Here is a tiny trained network, its code and every weight. The questions are about switching its units off for an input and a target symbol, where a switched-off unit gives its printed mean instead of its output.

import numpy as np


def w(rows, s, z=0):
    codes = np.array(rows[::2]) - 128.0
    scale = np.full(codes.shape[1], s)
    scale[-1] = z or s
    return codes * scale


def norm(h):
    return h / np.sqrt((h * h).mean(-1, keepdims=True) + 1e-5)


def f(y):
    return y / 2 * (1 + np.tanh(0.7978845608 * (y + 0.044715 * y**3)))


def softmax(a):
    e = np.exp(a - a.max(-1, keepdims=True))
    return e / e.sum(-1, keepdims=True)


def log_softmax(a):
    a = a - a.max(-1, keepdims=True)
    return a - np.log(np.exp(a).sum(-1, keepdims=True))


def net(x, mask):
    ids = ['ΘΞΠΣΦαβγδεζηλτω'.index(c) for c in x.split()]
    T = len(ids)
    res = E[ids] + P[:T]
    r = norm(res)
    for j in range(3):
        rows = slice(4 * j, 4 * j + 4)
        q, k, v = (r @ M[0][rows].T for M in (Q, K, V))
        z = softmax(np.where(np.tri(T) > 0, q @ k.T / 4**0.5, -1e9)) @ v
        o = O[0][rows]
        res = res + np.where(mask[j], z, o[:, -1]) @ o[:, :-1]
    y = f(norm(res) @ A[0][:, :-1].T + A[0][:, -1])
    res = res + np.where(mask[3:19], y, B[0][:, -1]) @ B[0][:, :-1]
    return log_softmax(norm(res)[-1] @ U[:, :-1].T + U[:, -1])


Q, K, V, O, A, B = {}, {}, {}, {}, {}, {}
E = w([
[154,40,79],'Θ',
[172,91,39],'Ξ',
[170,54,67],'Π',
[119,183,107],'Σ',
[155,35,77],'Φ',
[120,182,107],'α',
[78,205,119],'β',
[80,140,255],'γ',
[74,149,249],'δ',
[173,88,39],'ε',
[126,164,77],'ζ',
[162,40,69],'η',
[55,217,167],'λ',
[154,41,79],'τ',
[152,46,81],'ω',
],0.014)
P = w([
[124,128,110],'0',
[77,112,85],'1',
[129,145,145],'2',
[147,110,213],'3',
[134,146,143],'4',
[197,183,98],'5',
[133,99,147],'6',
[9,79,89],'7',
[130,161,156],'8',
[206,165,220],'9',
[144,125,141],'10',
],0.016)
Q[0] = w([
[109,113,61],'H0',
[204,134,255],'H0',
[144,136,171],'H0',
[127,137,152],'H0',
[146,109,212],'H1',
[177,105,180],'H1',
[157,141,168],'H1',
[209,151,186],'H1',
[103,115,141],'H2',
[171,156,125],'H2',
[29,96,104],'H2',
[155,115,137],'H2',
],0.037)
K[0] = w([
[131,69,130],'H0',
[79,254,83],'H0',
[126,153,127],'H0',
[136,141,137],'H0',
[68,112,97],'H1',
[86,92,113],'H1',
[90,116,132],'H1',
[64,89,148],'H1',
[138,133,137],'H2',
[106,102,104],'H2',
[190,191,150],'H2',
[107,121,146],'H2',
],0.046)
V[0] = w([
[181,98,151],'H0',
[134,211,102],'H0',
[130,137,127],'H0',
[74,141,106],'H0',
[5,72,103],'H1',
[221,95,40],'H1',
[159,159,73],'H1',
[176,12,136],'H1',
[170,102,137],'H2',
[144,155,98],'H2',
[57,77,73],'H2',
[220,192,119],'H2',
],0.024)
O[0] = w([
[132,111,75,111],'H0',
[134,204,178,139],'H0',
[127,138,133,128],'H0',
[127,146,176,146],'H0',
[79,42,81,148],'H1',
[254,154,108,103],'H1',
[165,162,87,167],'H1',
[207,81,193,6],'H1',
[123,164,154,66],'H2',
[84,122,111,160],'H2',
[155,166,72,214],'H2',
[38,110,149,94],'H2',
],0.031,0.011)
A[0] = w([
[128,124,142,76],'N0',
[126,123,173,108],'N1',
[132,105,106,16],'N2',
[98,31,176,192],'N3',
[135,91,114,40],'N4',
[154,70,152,35],'N5',
[130,106,129,5],'N6',
[180,41,178,138],'N7',
[131,99,124,8],'N8',
[129,109,125,5],'N9',
[110,149,251,96],'N10',
[133,136,129,231],'N11',
[134,100,144,4],'N12',
[139,87,132,62],'N13',
[130,113,139,89],'N14',
[131,164,65,98],'N15',
],0.03,0.0043)
B[0] = w([
[106,142,125,114],'N0',
[79,148,134,125],'N1',
[117,146,77,128],'N2',
[210,130,253,175],'N3',
[113,122,69,132],'N4',
[51,131,76,148],'N5',
[95,146,93,115],'N6',
[59,35,18,195],'N7',
[93,141,70,119],'N8',
[100,148,91,114],'N9',
[137,193,206,173],'N10',
[147,102,128,164],'N11',
[52,162,109,119],'N12',
[84,126,83,133],'N13',
[88,139,121,116],'N14',
[163,179,170,254],'N15',
],0.052,0.0092)
U = w([
[142,82,91,108],'Θ',
[229,125,131,150],'Ξ',
[164,100,106,53],'Π',
[125,200,122,2],'Σ',
[142,89,94,55],'Φ',
[123,200,124,10],'α',
[39,179,74,235],'β',
[142,61,217,151],'γ',
[130,65,221,159],'δ',
[208,127,126,91],'ε',
[194,253,109,85],'ζ',
[154,92,98,78],'η',
[65,114,155,87],'λ',
[146,62,92,237],'τ',
[139,88,96,50],'ω',
],0.013,0.0063)

Each question gives the input, a string of symbols that net reads in full, and the target symbol t.
The units are the heads (4 rows each of Q, K, V and O) and the neurons (one row each of A and B). Each row of codes is followed by its name. A weight is (code - 128) times the scale printed after its matrix; where a second scale follows, it is the last column's (O, A, B and U).
mask holds one flag per unit, heads first, then neurons. A switched-off unit (its flag False) gives its mean, the last column of its rows in O or B, instead of its output. The means were averaged over made-up inputs and are rounded, as every weight is.
A unit's drop is (log p(t) with every unit on - log p(t) with that unit switched off) / (log p(t) with every unit on - log p(t) with every unit switched off).
The circuit of an input: a set's keep is (log p(t) with only the set's units on - log p(t) with every unit switched off) / (log p(t) with every unit on - log p(t) with every unit switched off). Starting from the 12 units with the biggest drops (on a tie, the unit counted first), units are removed one at a time, each time the one whose removal leaves the highest keep (on an exact tie, the one counted first), for as long as the keep stays at least 0.8.
units of the circuit, in order: the units of the circuit, biggest drop first
most important unit: the unit with the biggest drop
k most important neurons: the k neurons with the biggest drops, biggest first
which heads matter: for each layer, one digit per head in row order, 1 if its drop is at least 0.15 and else 0, layers parted by /
drop of u: that unit's drop, to one decimal
input β ζ ζ γ ε Ξ, target γ: which heads matter => 010
input ζ Θ ζ Θ β ε β β Φ ω, target β: most important unit => H1
input β ζ ζ β δ β Φ δ ζ ζ, target δ: units of the circuit, in order => (H1, N3)
input λ β δ δ ζ α, target δ: which heads matter => 010
input Ξ β β δ ε τ β β Ξ ζ, target β: which heads matter => 111
input β β τ δ ε γ Ξ Ξ, target γ: which heads matter => 001
input τ Ξ ω ζ ζ δ δ, target δ: which heads matter => 101
input τ β β β β β β γ δ τ, target γ: which heads matter => 010
input Σ τ ζ ζ δ, target δ: which heads matter => 111
input ε β τ β β Ξ, target β: which heads matter => 011
input β β β ζ τ ε β, target τ: 2 most important neurons => (N7, N15)
input τ β δ δ τ β, target δ: which heads matter => 010
input β τ ζ ω, target τ: units of the circuit, in order => (H1, N7)
input Ξ ζ Φ ζ ζ ζ β Ξ, target ζ: which heads matter => 010
input η ζ Ξ ω τ, target τ: units of the circuit, in order => (H0)
input β ζ β ζ β β τ ε β β γ, target γ: which heads matter => 111
input δ Π β Ξ β δ τ Θ, target δ: which heads matter => 001
input γ λ τ β β ζ β β β λ, target β: units of the circuit, in order => (H1, H2, H0)
input Π Ξ β τ, target Ξ: which heads matter => 111
input ζ ζ ζ Φ Ξ Ξ δ τ τ Σ, target τ: which heads matter => 011
input ζ ζ ζ β ζ β β β ζ δ, target β: which heads matter => 111
input Π τ Π τ λ γ β ζ, target γ: most important unit => H2
input λ β ε β ε η, target β: 2 most important neurons => (N3, N10)
input β β δ ζ, target β: 2 most important neurons => (N3, N10)
input ζ β β Ξ ζ ζ β ζ, target ζ: 2 most important neurons => (N15, N7)
input δ ζ Σ β ζ β δ δ τ τ, target δ: drop of H1 => 0.7
input τ β δ τ ζ β, target τ: drop of H1 => 0.4
input Ξ γ η α, target γ: most important unit => H1
input γ Ξ λ β, target Ξ: drop of H1 => 0.6
